Below is a small trained network, with its code and all its weights. Each question gives an input and a target symbol and asks what happens when units are switched off, that is, made to give their printed mean instead of their output.

import numpy as np


def w(rows, s, z=0):
    codes = np.array(rows[::2]) - 128.0
    scale = np.full(codes.shape[1], s)
    scale[-1] = z or s
    return codes * scale


def norm(h):
    return h / np.sqrt((h * h).mean(-1, keepdims=True) + 1e-5)


def f(y):
    return y / 2 * (1 + np.tanh(0.7978845608 * (y + 0.044715 * y**3)))


def softmax(a):
    e = np.exp(a - a.max(-1, keepdims=True))
    return e / e.sum(-1, keepdims=True)


def log_softmax(a):
    a = a - a.max(-1, keepdims=True)
    return a - np.log(np.exp(a).sum(-1, keepdims=True))


def net(x, mask):
    ids = ['γδεζθλξπστφω'.index(c) for c in x.split()]
    T = len(ids)
    res = E[ids] + P[:T]
    u = 0
    for l in range(2):
        q, k, v = (norm(res) @ M[l].T for M in (Q, K, V))
        z = softmax(np.where(np.tri(T) > 0, q @ k.T / 2**0.5, -1e9)) @ v
        res = res + np.where(mask[u], z, O[l][:, -1]) @ O[l][:, :-1]
        u += 1
        y = f(norm(res) @ A[l][:, :-1].T + A[l][:, -1])
        res = res + np.where(mask[u : u + 8], y, B[l][:, -1]) @ B[l][:, :-1]
        u += 8
    return log_softmax(norm(res)[-1] @ U[:, :-1].T + U[:, -1])


Q, K, V, O, A, B = {}, {}, {}, {}, {}, {}
E = w([
[115,162,136,198,75,109,114,176,7,184,175],'γ',
[133,81,208,175,84,146,124,135,134,138,214],'δ',
[149,79,167,114,79,162,158,74,117,99,219],'ε',
[210,173,99,197,30,126,136,127,98,196,145],'ζ',
[165,150,121,85,100,161,167,91,180,183,65],'θ',
[192,148,44,142,115,63,92,139,161,53,155],'λ',
[122,151,172,119,164,166,214,201,128,156,114],'ξ',
[125,129,185,138,92,159,122,140,162,195,59],'π',
[112,159,106,144,150,78,120,130,29,79,249],'σ',
[153,141,91,132,97,79,125,76,42,155,189],'τ',
[171,179,52,124,94,119,194,129,88,100,159],'φ',
[162,39,68,167,84,95,47,191,126,80,120],'ω',
],0.013)
P = w([
[20,87,123,13,64,5,117,159,174,182,169],'0',
[148,57,73,170,1,148,127,140,171,194,184],'1',
[63,128,51,209,131,174,158,88,136,216,142],'2',
[120,90,128,135,104,160,125,116,129,119,103],'3',
[176,184,111,138,89,119,74,159,139,142,117],'4',
[163,164,100,189,111,207,116,88,79,154,135],'5',
[175,199,160,92,119,142,38,145,116,69,96],'6',
[233,186,127,193,121,199,70,108,61,83,111],'7',
[167,202,129,219,180,221,94,60,110,80,57],'8',
[139,88,163,92,167,142,75,78,79,87,89],'9',
],0.0097)
Q[0] = w([
[91,168,197,63,206,141,144,150,196,166,1],'L0H1',
[74,67,194,9,149,81,154,138,192,104,90],'L0H1',
],0.011)
K[0] = w([
[218,125,146,235,189,211,123,64,61,69,77],'L0H1',
[47,92,59,255,193,175,179,53,159,151,121],'L0H1',
],0.0094)
V[0] = w([
[126,89,62,108,122,96,2,36,72,170,90],'L0H1',
[82,92,173,183,170,126,72,158,153,100,180],'L0H1',
],0.0079)
O[0] = w([
[209,91,105,174,197,154,183,170,140,195,161,250],'L0H1',
[166,225,98,50,122,205,9,134,205,195,221,25],'L0H1',
],0.012,0.0023)
A[0] = w([
[134,154,98,128,159,81,123,110,129,95,212,52],'L0N1',
[120,116,153,165,175,202,165,157,255,189,117,36],'L0N2',
[21,90,69,175,147,102,133,61,125,194,92,36],'L0N3',
[160,112,150,156,146,173,52,130,83,112,83,212],'L0N4',
[161,173,70,224,11,140,88,146,126,84,120,253],'L0N5',
[147,247,202,70,159,219,215,96,66,230,25,143],'L0N6',
[194,91,122,134,172,166,156,144,126,84,139,181],'L0N7',
[113,218,106,57,123,180,80,94,130,151,112,159],'L0N8',
],0.0066,0.0047)
B[0] = w([
[132,135,79,78,150,114,253,150,148,40,89,135],'L0N1',
[194,117,75,149,74,130,168,149,103,84,170,149],'L0N2',
[160,131,201,79,123,103,161,127,151,50,191,135],'L0N3',
[166,198,145,112,50,100,207,141,136,184,74,187],'L0N4',
[110,106,171,62,127,154,184,36,67,119,218,255],'L0N5',
[82,125,112,102,123,162,89,247,163,95,56,179],'L0N6',
[146,126,84,142,101,96,100,46,94,189,123,190],'L0N7',
[124,40,132,222,112,216,140,140,148,97,186,163],'L0N8',
],0.0076,0.0089)
Q[1] = w([
[174,109,114,140,94,64,97,66,37,108,251],'L1H1',
[93,123,172,82,195,52,118,98,138,144,132],'L1H1',
],0.011)
K[1] = w([
[32,44,117,14,135,2,162,190,204,209,205],'L1H1',
[83,92,59,142,74,202,207,162,136,135,120],'L1H1',
],0.0086)
V[1] = w([
[82,198,107,167,200,134,154,140,43,91,218],'L1H1',
[74,167,193,191,28,113,105,202,77,244,125],'L1H1',
],0.011)
O[1] = w([
[68,219,39,160,10,102,202,99,192,173,239,87],'L1H1',
[69,135,58,124,205,125,60,49,135,193,94,253],'L1H1',
],0.012,0.0062)
A[1] = w([
[88,140,111,99,115,156,146,178,131,80,110,173],'L1N1',
[195,132,183,98,108,147,138,212,111,113,152,130],'L1N2',
[54,151,142,143,62,112,138,23,109,57,106,2],'L1N3',
[241,184,115,153,190,186,48,220,150,167,185,4],'L1N4',
[107,117,141,206,145,60,113,111,60,134,110,95],'L1N5',
[136,173,144,123,111,177,35,142,188,108,211,14],'L1N6',
[168,46,185,100,164,129,125,103,75,101,173,58],'L1N7',
[198,119,152,170,79,55,246,174,83,131,140,63],'L1N8',
],0.011,0.0029)
B[1] = w([
[128,157,172,74,136,137,138,99,30,134,121,134],'L1N1',
[102,140,138,41,123,212,159,97,201,130,126,165],'L1N2',
[91,120,180,109,57,18,69,155,198,165,152,175],'L1N3',
[160,28,84,121,57,54,60,135,128,122,163,151],'L1N4',
[148,99,84,96,38,146,169,155,133,134,127,186],'L1N5',
[71,49,111,188,187,108,171,124,31,11,172,158],'L1N6',
[127,157,89,68,108,178,197,183,126,128,99,196],'L1N7',
[153,106,188,187,241,109,63,143,171,131,142,247],'L1N8',
],0.011,0.012)
U = w([
[96,230,32,96,185,183,60,88,228,228,120,82],'γ',
[63,75,133,211,144,194,60,108,72,40,164,104],'δ',
[94,193,144,1,80,226,166,125,88,130,126,101],'ε',
[110,81,73,167,64,97,227,75,101,194,44,18],'ζ',
[153,45,179,193,100,92,248,160,50,15,46,85],'θ',
[178,176,225,122,188,183,82,189,181,114,159,204],'λ',
[74,154,199,57,65,119,39,65,158,135,128,152],'ξ',
[124,173,145,121,242,175,25,125,66,170,49,213],'π',
[118,216,82,188,56,138,162,175,136,90,201,197],'σ',
[196,122,87,248,241,91,140,151,136,216,126,4],'τ',
[116,71,225,197,109,16,157,164,118,99,115,117],'φ',
[208,102,54,90,87,144,20,215,150,172,149,31],'ω',
],0.0084,0.0037)

Each question gives the input, a string of symbols that net reads in full, and the target symbol t.
The units are the heads (2 rows each of Q, K, V and O) and the neurons (one row each of A and B). Each row of codes is followed by its name. A weight is (code - 128) times the scale printed after its matrix; where a second scale follows, it is the last column's (O, A, B and U).
mask holds one flag per unit, layer by layer, with each layer's heads first. A switched-off unit (its flag False) gives its mean, the last column of its rows in O or B, instead of its output. The means were averaged over made-up inputs and are rounded, as every weight is.
A unit's drop is (log p(t) with every unit on - log p(t) with that unit switched off) / (log p(t) with every unit on - log p(t) with every unit switched off).
The circuit of an input: a set's keep is (log p(t) with only the set's units on - log p(t) with every unit switched off) / (log p(t) with every unit on - log p(t) with every unit switched off). Starting from the 12 units with the biggest drops (on a tie, the unit counted first), units are removed one at a time, each time the one whose removal leaves the highest keep (on an exact tie, the one counted first), for as long as the keep stays at least 0.8.
circuit, biggest first: the units of the circuit, biggest drop first
unit that matters most: the unit with the biggest drop
top k neurons: the k neurons with the biggest drops, biggest first
top k neurons in layer l: the k neurons of layer l with the biggest drops, biggest first
drop when u is switched off: that unit's drop, to one decimal
input σ θ σ δ λ γ ζ, target σ: unit that matters most	L1H1
input ε θ γ π, target γ: circuit, biggest first	[L1H1 L0N6]
input φ λ γ τ θ ω, target φ: circuit, biggest first	[L1H1 L0H1 L1N3]
input δ π π τ ξ τ ξ γ ε π, target ε: top 4 neurons in layer 0	[L0N6 L0N5 L0N4 L0N7]
input δ π ζ θ, target ζ: circuit, biggest first	[L0H1 L1N8 L1H1 L0N6]
input ε τ σ, target ε: top 2 neurons	[L0N5 L1N8]
input λ ξ ω τ δ ε γ, target λ: circuit, biggest first	[L1H1 L1N8 L1N2]
input φ λ ω σ ε θ ω ε ζ σ, target φ: circuit, biggest first	[L0H1 L1N3]
input ω φ δ, target ω: circuit, biggest first	[L0H1 L1N4]
input δ σ ω γ φ λ δ φ, target δ: top 2 neurons	[L1N6 L0N8]
input λ π δ ε σ, target λ: top 2 neurons	[L1N8 L1N2]
input ε σ λ δ ξ δ γ τ, target ε: circuit, biggest first	[L0N5 L1N7]
input ε τ ξ λ ξ τ ε σ ζ ξ, target ζ: top 3 neurons in layer 0	[L0N6 L0N5 L0N4]
input ω λ σ λ θ π, target θ: circuit, biggest first	[L0H1]
input φ ω δ γ, target φ: top 2 neurons	[L1N8 L1N3]
input λ ε γ ε δ ε φ λ ξ, target λ: circuit, biggest first	[L1H1 L1N8 L1N2]
input δ θ λ π ξ λ λ σ π δ, target δ: circuit, biggest first	[L0H1 L1N6]
input ζ σ γ φ ω δ, target ζ: circuit, biggest first	[L0H1 L1H1 L1N8]
input ε δ ω π ω λ λ λ ζ σ, target ε: top 2 neurons	[L0N5 L0N4]
input ξ ω φ π ω ω, target ξ: unit that matters most	L0H1
input ζ δ ξ θ, target ξ: drop when L0H1 is switched off	1.6
input σ ξ δ δ γ, target σ: drop when L1N5 is switched off	0.0
